Below are the code and all the weights of a small trained network. Each question names an input and a class and asks about switching units off, where a switched-off unit gives its printed mean instead of its output.

import numpy as np


def w(rows, s, z=0):
    codes = np.array(rows[::2]) - 128.0
    scale = np.full(codes.shape[1], s)
    scale[-1] = z or s
    return codes * scale


def norm(h):
    return h / np.sqrt((h * h).mean(-1, keepdims=True) + 1e-5)


def f(y):
    return y / 2 * (1 + np.tanh(0.7978845608 * (y + 0.044715 * y**3)))


def log_softmax(a):
    a = a - a.max(-1, keepdims=True)
    return a - np.log(np.exp(a).sum(-1, keepdims=True))


def net(x, mask):
    res = np.array(x, float).reshape(1, 8) / 4 @ E
    u = 0
    for l in range(3):
        y = f(norm(res) @ A[l][:, :-1].T + A[l][:, -1])
        res = res + np.where(mask[u : u + 7], y, B[l][:, -1]) @ B[l][:, :-1]
        u += 7
    return log_softmax(norm(res)[-1] @ U[:, :-1].T + U[:, -1])


A, B = {}, {}
E = w([
[126,104,137,83,141,142,158],'x0',
[111,77,128,61,77,131,11],'x1',
[152,28,139,112,114,137,95],'x2',
[167,199,128,122,116,140,164],'x3',
[187,138,153,137,250,159,157],'x4',
[102,192,80,130,107,225,112],'x5',
[153,140,222,111,91,130,148],'x6',
[199,132,166,209,131,129,111],'x7',
],0.0016)
A[0] = w([
[126,134,127,125,133,127,123,135],'L0N0',
[73,82,145,26,177,96,203,5],'L0N1',
[148,254,123,123,194,142,145,229],'L0N2',
[29,123,61,137,124,35,106,92],'L0N3',
[98,21,135,126,60,90,70,178],'L0N4',
[88,30,79,103,197,143,95,25],'L0N5',
[199,57,197,134,164,71,135,20],'L0N6',
],0.0037,0.002)
B[0] = w([
[125,115,129,132,122,128,123,131],'L0N0',
[102,117,148,109,138,12,195,140],'L0N1',
[126,32,134,110,45,89,31,244],'L0N2',
[224,110,126,154,120,189,37,160],'L0N3',
[156,47,139,4,81,135,68,250],'L0N4',
[126,214,183,164,77,60,157,156],'L0N5',
[83,157,43,150,138,207,81,168],'L0N6',
],0.0029,0.0021)
A[1] = w([
[128,128,127,131,128,126,127,136],'L1N0',
[126,127,131,123,132,130,127,129],'L1N1',
[219,98,147,255,254,94,143,4],'L1N2',
[110,146,120,50,213,183,233,181],'L1N3',
[129,127,127,129,127,128,129,129],'L1N4',
[118,134,132,120,116,129,124,103],'L1N5',
[115,127,130,124,123,131,123,122],'L1N6',
],0.003,0.0014)
B[1] = w([
[130,127,125,124,129,124,129,135],'L1N0',
[127,125,128,135,124,130,123,130],'L1N1',
[253,73,78,155,167,238,203,254],'L1N2',
[130,37,168,93,93,80,29,165],'L1N3',
[128,130,128,126,129,127,129,129],'L1N4',
[133,126,121,144,136,130,138,112],'L1N5',
[134,119,124,137,128,132,131,126],'L1N6',
],0.0026,0.00086)
A[2] = w([
[123,115,164,59,160,192,112,203],'L2N0',
[132,128,125,133,132,123,122,135],'L2N1',
[131,130,126,128,134,125,124,141],'L2N2',
[192,59,198,161,120,95,169,50],'L2N3',
[89,195,1,103,106,121,159,143],'L2N4',
[129,229,208,130,64,95,118,20],'L2N5',
[46,151,43,169,142,221,55,2],'L2N6',
],0.0038,0.0019)
B[2] = w([
[174,89,97,139,78,138,60,249],'L2N0',
[126,125,133,118,125,125,130,136],'L2N1',
[127,123,132,124,124,127,128,138],'L2N2',
[55,183,56,108,141,186,104,188],'L2N3',
[112,163,79,148,59,191,105,136],'L2N4',
[190,134,180,187,186,61,136,116],'L2N5',
[22,150,173,61,252,148,137,135],'L2N6',
],0.0036,0.0014)
U = w([
[80,165,172,162,186,133,143,3],'0',
[65,109,188,61,131,38,222,101],'1',
[95,206,68,183,46,129,180,137],'2',
[12,209,75,102,164,209,91,91],'3',
[129,71,70,122,215,59,182,75],'4',
[233,105,103,202,204,225,195,153],'5',
[182,216,234,201,102,43,141,86],'6',
[163,65,135,53,54,134,1,227],'7',
],0.0083,0.005)

Each question gives the input, the list of numbers given to net, and the class t.
The units are the neurons (one row each of A and B). Each row of codes is followed by its name. A weight is (code - 128) times the scale printed after its matrix; where a second scale follows, it is the last column's (A, B and U).
mask holds one flag per neuron, layer by layer. A switched-off neuron (its flag False) gives its mean, the last column of its row in B, instead of its output. The means were averaged over made-up inputs and are rounded, as every weight is.
A unit's drop is (log p(t) with every unit on - log p(t) with that unit switched off) / (log p(t) with every unit on - log p(t) with every unit switched off).
most important unit: the unit with the biggest drop
k most important neurons: the k neurons with the biggest drops, biggest first
top k neurons in layer l: the k neurons of layer l with the biggest drops, biggest first
drop of u: that unit's drop, to one decimal
input [3,-2,-2,6,5,5,-6,0], class 3: top neuron in layer 2 : [L2N6]
input [4,-3,-7,3,6,-6,1,-2], class 4: top 3 neurons in layer 0 : [L0N3, L0N2, L0N4]
input [2,-3,4,7,-5,5,-4,0], class 3: 3 most important neurons : [L2N6, L0N4, L0N5]
input [0,0,1,-2,1,8,-1,8], class 3: 2 most important neurons : [L2N6, L0N3]
input [5,7,-7,4,2,-7,5,-3], class 1: top 3 neurons in layer 0 : [L0N1, L0N3, L0N4]
input [7,-8,1,7,4,7,3,-8], class 7: 2 most important neurons : [L1N3, L0N2]
input [7,-7,0,3,-2,7,3,-4], class 7: 3 most important neurons : [L1N3, L0N5, L0N2]
input [-1,-5,0,0,6,8,-5,-1], class 3: 3 most important neurons : [L2N6, L0N2, L0N3]
input [-3,1,4,1,-5,7,-3,0], class 3: 3 most important neurons : [L2N6, L0N2, L1N3]
input [-1,-6,-2,-5,1,-3,1,-2], class 5: top 2 neurons in layer 0 : [L0N4, L0N5]
input [6,-6,-6,6,6,5,8,-7], class 1: 4 most important neurons : [L0N3, L0N4, L0N6, L1N3]
input [-8,-6,-4,5,-7,-1,4,-4], class 6: 2 most important neurons : [L2N5, L0N6]
input [4,-4,-2,-6,-5,-2,4,8], class 2: 3 most important neurons : [L2N3, L0N3, L2N6]
input [-2,5,-8,-6,-2,3,6,7], class 6: most important unit : L2N5
input [2,-5,-5,-8,4,1,-2,-5], class 1: top 2 neurons in layer 0 : [L0N1, L0N2]
input [0,-7,-8,1,6,6,7,-1], class 6: 2 most important neurons : [L0N2, L0N3]
input [5,3,0,7,3,-2,6,8], class 5: 2 most important neurons : [L0N4, L1N2]
input [7,0,-7,1,0,4,5,-8], class 7: top 2 neurons in layer 0 : [L0N5, L0N2]
input [-7,-3,0,-3,6,-7,-2,-1], class 5: drop of L1N2 : 0.7
input [-4,-8,-2,-7,-6,-4,7,7], class 2: drop of L0N5 : 0.1
input [0,-7,-1,0,-1,-7,8,5], class 5: top neuron in layer 1 : [L1N2]
input [7,3,4,5,3,1,-6,7], class 5: drop of L0N6 : 0.0
